Here is a tiny trained network, its code and every weight. The questions are about switching its units off for an input and a class, where a switched-off unit gives its printed mean instead of its output.

import numpy as np


def w(rows, s, z=0):
    codes = np.array(rows[::2]) - 128.0
    scale = np.full(codes.shape[1], s)
    scale[-1] = z or s
    return codes * scale


def f(y):
    return y / 2 * (1 + np.tanh(0.7978845608 * (y + 0.044715 * y**3)))


def log_softmax(a):
    a = a - a.max(-1, keepdims=True)
    return a - np.log(np.exp(a).sum(-1, keepdims=True))


def net(x, mask):
    res = np.array(x, float).reshape(1, 6) / 4 @ E
    y = f(res @ A[0][:, :-1].T + A[0][:, -1])
    res = res + np.where(mask, y, B[0][:, -1]) @ B[0][:, :-1]
    return log_softmax(res[-1] @ U[:, :-1].T + U[:, -1])


A, B = {}, {}
E = w([
[139,128,141,130,117],'x0',
[123,8,194,83,155],'x1',
[220,89,48,169,144],'x2',
[177,179,179,155,231],'x3',
[131,128,131,130,125],'x4',
[130,128,130,129,126],'x5',
],0.012)
A[0] = w([
[133,133,126,163,128,129],'N1',
[114,92,46,113,6,72],'N2',
[140,143,102,119,150,122],'N3',
[148,89,99,142,129,63],'N4',
[107,101,134,110,129,146],'N5',
[142,25,171,101,179,110],'N6',
[118,113,117,160,116,118],'N7',
[202,57,63,159,128,29],'N8',
[51,197,201,107,121,131],'N9',
[121,189,122,113,115,142],'N10',
[113,113,134,119,119,129],'N11',
[116,115,139,124,108,126],'N12',
[101,212,100,150,75,70],'N13',
[107,99,64,104,28,186],'N14',
[124,140,169,121,169,80],'N15',
[139,150,164,124,176,149],'N16',
[116,118,131,145,127,120],'N17',
[149,144,91,119,146,119],'N18',
[109,107,139,136,115,127],'N19',
[144,153,166,120,204,44],'N20',
[117,115,129,105,131,131],'N21',
[134,132,128,129,116,133],'N22',
[111,111,135,102,127,147],'N23',
[135,141,126,111,116,107],'N24',
[186,72,75,173,129,151],'N25',
[148,26,165,104,185,8],'N26',
[197,139,116,151,164,99],'N27',
[82,183,170,128,140,59],'N28',
[48,44,183,60,77,138],'N29',
[189,191,97,159,160,113],'N30',
[120,128,112,98,135,113],'N31',
[135,117,128,142,128,114],'N32',
[148,152,111,140,138,122],'N33',
[95,103,130,122,101,140],'N34',
],0.02,0.016)
B[0] = w([
[118,134,111,137,129,141],'N1',
[169,142,73,61,146,228],'N2',
[142,136,126,146,122,143],'N3',
[109,123,148,104,128,145],'N4',
[123,124,137,167,118,160],'N5',
[102,120,150,52,123,221],'N6',
[139,142,143,117,120,136],'N7',
[90,105,188,85,125,195],'N8',
[138,119,121,29,140,219],'N9',
[128,126,122,86,124,170],'N10',
[134,130,140,149,124,143],'N11',
[113,135,127,151,133,143],'N12',
[103,113,181,97,116,185],'N13',
[101,113,163,63,133,249],'N14',
[116,113,146,92,114,153],'N15',
[131,136,115,99,123,180],'N16',
[130,133,130,128,124,127],'N17',
[137,136,120,154,126,153],'N18',
[115,133,125,153,125,143],'N19',
[99,118,170,92,114,165],'N20',
[136,130,139,141,114,142],'N21',
[108,125,111,130,132,132],'N22',
[119,132,139,159,127,157],'N23',
[117,121,119,124,135,125],'N24',
[146,148,97,120,122,223],'N25',
[175,144,68,45,152,187],'N26',
[138,128,117,182,124,178],'N27',
[148,146,86,98,131,162],'N28',
[117,127,149,253,120,252],'N29',
[148,135,95,173,146,201],'N30',
[131,126,131,128,122,127],'N31',
[127,138,130,126,130,129],'N32',
[136,126,107,152,127,153],'N33',
[120,130,138,167,113,165],'N34',
],0.049,0.022)
U = w([
[61,77,182,84,89,248],'0',
[190,135,15,78,140,87],'1',
[139,132,79,250,92,52],'2',
],0.011,0.0015)

Each question gives the input, the list of numbers given to net, and the class t.
The units are the neurons (one row each of A and B). Each row of codes is followed by its name. A weight is (code - 128) times the scale printed after its matrix; where a second scale follows, it is the last column's (A, B and U).
mask holds one flag per neuron, in row order. A switched-off neuron (its flag False) gives its mean, the last column of its row in B, instead of its output. The means were averaged over made-up inputs and are rounded, as every weight is.
A unit's drop is (log p(t) with every unit on - log p(t) with that unit switched off) / (log p(t) with every unit on - log p(t) with every unit switched off).
The circuit of an input: a set's keep is (log p(t) with only the set's units on - log p(t) with every unit switched off) / (log p(t) with every unit on - log p(t) with every unit switched off). Starting from the 12 units with the biggest drops (on a tie, the unit counted first), units are removed one at a time, each time the one whose removal leaves the highest keep (on an exact tie, the one counted first), for as long as the keep stays at least 0.8.
circuit, biggest first: the units of the circuit, biggest drop first
k most important neurons: the k neurons with the biggest drops, biggest first
drop of u: that unit's drop, to one decimal
input [3,2,7,-3,4,5], class 0: circuit, biggest first => (N8)
input [-7,0,-6,2,-2,-4], class 1: 2 most important neurons => (N14, N8)
input [1,1,-7,-1,7,-2], class 2: 3 most important neurons => (N29, N6, N14)
input [-4,-1,1,-8,-6,2], class 1: 2 most important neurons => (N2, N8)
input [-5,6,1,7,-4,5], class 1: 2 most important neurons => (N26, N8)
input [-8,8,-7,-1,1,2], class 2: 2 most important neurons => (N29, N14)
input [-3,-8,-2,-3,4,1], class 0: 4 most important neurons => (N13, N26, N14, N25)
input [4,0,1,-4,3,1], class 1: 4 most important neurons => (N2, N8, N13, N6)
input [-3,-8,-1,-6,-7,8], class 0: 2 most important neurons => (N13, N14)
input [-4,5,0,-8,7,0], class 2: 2 most important neurons => (N29, N9)
input [-7,8,4,5,5,8], class 1: 2 most important neurons => (N26, N14)
input [2,3,8,-7,7,-6], class 0: 2 most important neurons => (N8, N14)
input [-7,-8,-1,-6,-3,8], class 0: 3 most important neurons => (N13, N14, N26)
input [-4,2,-4,-4,4,-6], class 2: circuit, biggest first => (N29)
input [0,-1,2,2,-5,-5], class 2: drop of N26 => 0.2
input [1,-8,8,2,7,-6], class 2: drop of N14 => 0.0
input [7,6,-4,-1,4,-5], class 2: drop of N29 => 1.0
